Below is a small trained network, with its code and all its weights. Each question gives an input and a target symbol and asks what happens when units are switched off, that is, made to give their printed mean instead of their output.

import numpy as np


def w(rows, s, z=0):
    codes = np.array(rows[::2]) - 128.0
    scale = np.full(codes.shape[1], s)
    scale[-1] = z or s
    return codes * scale


def norm(h):
    return h / np.sqrt((h * h).mean(-1, keepdims=True) + 1e-5)


def f(y):
    return np.maximum(y, 0)


def softmax(a):
    e = np.exp(a - a.max(-1, keepdims=True))
    return e / e.sum(-1, keepdims=True)


def log_softmax(a):
    a = a - a.max(-1, keepdims=True)
    return a - np.log(np.exp(a).sum(-1, keepdims=True))


def net(x, mask):
    ids = ['βγεζηθλμξπστφ'.index(c) for c in x.split()]
    T = len(ids)
    res = E[ids] + P[:T]
    u = 0
    for l in range(2):
        r = norm(res)
        for j in range(3):
            rows = slice(2 * j, 2 * j + 2)
            q, k, v = (r @ M[l][rows].T for M in (Q, K, V))
            z = softmax(np.where(np.tri(T) > 0, q @ k.T / 2**0.5, -1e9)) @ v
            o = O[l][rows]
            res = res + np.where(mask[u + j], z, o[:, -1]) @ o[:, :-1]
        u += 3
        y = f(norm(res) @ A[l][:, :-1].T + A[l][:, -1])
        res = res + np.where(mask[u : u + 4], y, B[l][:, -1]) @ B[l][:, :-1]
        u += 4
    return log_softmax(norm(res)[-1] @ U[:, :-1].T + U[:, -1])


Q, K, V, O, A, B = {}, {}, {}, {}, {}, {}
E = w([
[80,104,13,14],'β',
[51,111,7,150],'γ',
[112,90,179,122],'ε',
[59,98,71,145],'ζ',
[175,238,61,205],'η',
[109,153,139,156],'θ',
[72,102,160,133],'λ',
[116,89,175,135],'μ',
[121,153,132,133],'ξ',
[38,27,98,140],'π',
[92,154,158,109],'σ',
[160,141,116,140],'τ',
[105,119,130,131],'φ',
],0.019)
P = w([
[197,97,146,92],'0',
[3,235,68,61],'1',
[4,237,62,74],'2',
[19,206,58,111],'3',
[18,218,64,86],'4',
[21,180,85,143],'5',
[22,214,64,92],'6',
],0.0051)
Q[0] = w([
[125,101,159,155],'0.h1',
[225,55,7,74],'0.h1',
[174,101,56,139],'0.h2',
[88,153,113,123],'0.h2',
[147,99,102,102],'0.h3',
[198,87,16,82],'0.h3',
],0.016)
K[0] = w([
[92,151,180,112],'0.h1',
[68,62,5,114],'0.h1',
[111,84,99,164],'0.h2',
[140,160,158,166],'0.h2',
[107,174,143,128],'0.h3',
[49,171,104,131],'0.h3',
],0.023)
V[0] = w([
[181,5,62,110],'0.h1',
[213,104,225,170],'0.h1',
[172,73,146,146],'0.h2',
[154,135,134,17],'0.h2',
[122,135,196,25],'0.h3',
[136,105,206,142],'0.h3',
],0.011)
O[0] = w([
[176,2,67,141,4],'0.h1',
[193,161,233,89,119],'0.h1',
[143,158,41,141,63],'0.h2',
[114,156,49,202,74],'0.h2',
[113,240,71,70,109],'0.h3',
[114,147,55,84,119],'0.h3',
],0.009,0.011)
A[0] = w([
[157,123,219,194,172],'0.n1',
[205,208,113,243,102],'0.n2',
[10,96,146,190,148],'0.n3',
[107,182,97,94,4],'0.n4',
],0.013,0.0014)
B[0] = w([
[150,243,111,86,253],'0.n1',
[209,8,115,241,215],'0.n2',
[12,95,226,145,252],'0.n3',
[165,124,168,173,207],'0.n4',
],0.015,0.0067)
Q[1] = w([
[210,104,99,118],'1.h1',
[34,57,97,157],'1.h1',
[252,160,96,232],'1.h2',
[97,19,66,159],'1.h2',
[140,135,112,241],'1.h3',
[184,48,41,120],'1.h3',
],0.019)
K[1] = w([
[174,60,173,123],'1.h1',
[103,78,56,91],'1.h1',
[249,142,138,209],'1.h2',
[74,11,109,112],'1.h2',
[152,153,200,205],'1.h3',
[45,157,70,201],'1.h3',
],0.022)
V[1] = w([
[208,84,121,119],'1.h1',
[111,179,62,247],'1.h1',
[25,176,17,2],'1.h2',
[111,241,123,197],'1.h2',
[251,167,233,112],'1.h3',
[68,198,172,166],'1.h3',
],0.014)
O[1] = w([
[123,158,198,173,54],'1.h1',
[122,133,84,226,132],'1.h1',
[83,161,8,65,85],'1.h2',
[164,105,82,155,236],'1.h2',
[123,31,173,178,249],'1.h3',
[124,160,111,198,193],'1.h3',
],0.015,0.011)
A[1] = w([
[227,248,169,169,168],'1.n1',
[154,93,169,224,37],'1.n2',
[252,30,115,130,86],'1.n3',
[224,116,216,107,2],'1.n4',
],0.014,0.0017)
B[1] = w([
[245,203,186,91,238],'1.n1',
[128,135,103,44,255],'1.n2',
[201,1,76,103,187],'1.n3',
[128,176,61,147,236],'1.n4',
],0.015,0.0091)
U = w([
[127,143,14,14,242],'β',
[99,207,146,217,22],'γ',
[216,231,196,45,91],'ε',
[160,63,124,65,134],'ζ',
[153,45,155,39,126],'η',
[76,69,254,78,95],'θ',
[175,64,84,84,146],'λ',
[121,140,136,134,53],'μ',
[83,53,59,176,212],'ξ',
[111,136,137,86,62],'π',
[152,164,37,230,81],'σ',
[221,70,146,235,251],'τ',
[92,158,146,159,84],'φ',
],0.0088,0.0022)

Each question gives the input, a string of symbols that net reads in full, and the target symbol t.
The units are the heads (2 rows each of Q, K, V and O) and the neurons (one row each of A and B). Each row of codes is followed by its name. A weight is (code - 128) times the scale printed after its matrix; where a second scale follows, it is the last column's (O, A, B and U).
mask holds one flag per unit, layer by layer, with each layer's heads first. A switched-off unit (its flag False) gives its mean, the last column of its rows in O or B, instead of its output. The means were averaged over made-up inputs and are rounded, as every weight is.
A unit's drop is (log p(t) with every unit on - log p(t) with that unit switched off) / (log p(t) with every unit on - log p(t) with every unit switched off).
The circuit of an input: a set's keep is (log p(t) with only the set's units on - log p(t) with every unit switched off) / (log p(t) with every unit on - log p(t) with every unit switched off). Starting from the 12 units with the biggest drops (on a tie, the unit counted first), units are removed one at a time, each time the one whose removal leaves the highest keep (on an exact tie, the one counted first), for as long as the keep stays at least 0.8.
circuit, biggest first: the units of the circuit, biggest drop first
top k neurons: the k neurons with the biggest drops, biggest first
top k neurons in layer l: the k neurons of layer l with the biggest drops, biggest first
heads that matter: for each layer, one digit per head in row order, 1 if its drop is at least 0.15 and else 0, layers parted by /
input φ ε ε, target β: circuit, biggest first	[0.h3; 1.h2]
input λ θ ε η θ θ, target ξ: top neuron	[0.n4]
input η σ η η π μ, target θ: circuit, biggest first	[0.n2; 0.n3]
input θ γ θ β λ μ, target ε: circuit, biggest first	[0.h1; 0.n2; 0.n3]
input η ξ θ σ σ μ, target θ: circuit, biggest first	[0.n3; 0.n2]
input η β θ ξ, target θ: top 3 neurons in layer 0	[0.n3; 0.n1; 0.n2]
input θ ζ π η φ σ, target ε: circuit, biggest first	[0.h1; 0.n3]
input η γ θ θ γ σ, target θ: top 3 neurons	[0.n2; 0.n1; 0.n3]
input σ θ φ θ γ θ θ, target σ: heads that matter	001 / 110
input φ η β θ γ μ, target β: heads that matter	101 / 001
input η ξ θ φ τ, target θ: heads that matter	100 / 000
input ξ θ φ θ σ, target τ: circuit, biggest first	[0.h2; 0.h1; 1.h3; 0.n3]
input η β λ φ ε, target θ: heads that matter	101 / 000
input φ γ λ β θ θ, target β: circuit, biggest first	[0.h3; 1.h2]
input ε ε β μ ξ ξ ζ, target ξ: top 2 neurons	[0.n2; 1.n1]
input σ η θ η η φ, target σ: circuit, biggest first	[1.h2; 0.h3; 1.h3]
input θ ξ ε, target ε: heads that matter	100 / 000
input β σ ζ τ λ θ, target γ: circuit, biggest first	[0.h1; 1.h3; 0.h2]
input β η τ θ β γ ξ, target γ: heads that matter	111 / 001
input β θ η θ σ, target γ: circuit, biggest first	[0.h2; 0.h1; 1.h3]
input φ σ β η γ σ, target β: circuit, biggest first	[1.h2]
input θ ε θ θ ξ, target ε: circuit, biggest first	[0.n2]
input θ η φ σ σ β, target β: heads that matter	000 / 001
input φ θ η θ φ, target β: heads that matter	101 / 001
input λ σ θ φ, target ξ: top 3 neurons in layer 0	[0.n4; 0.n3; 0.n1]
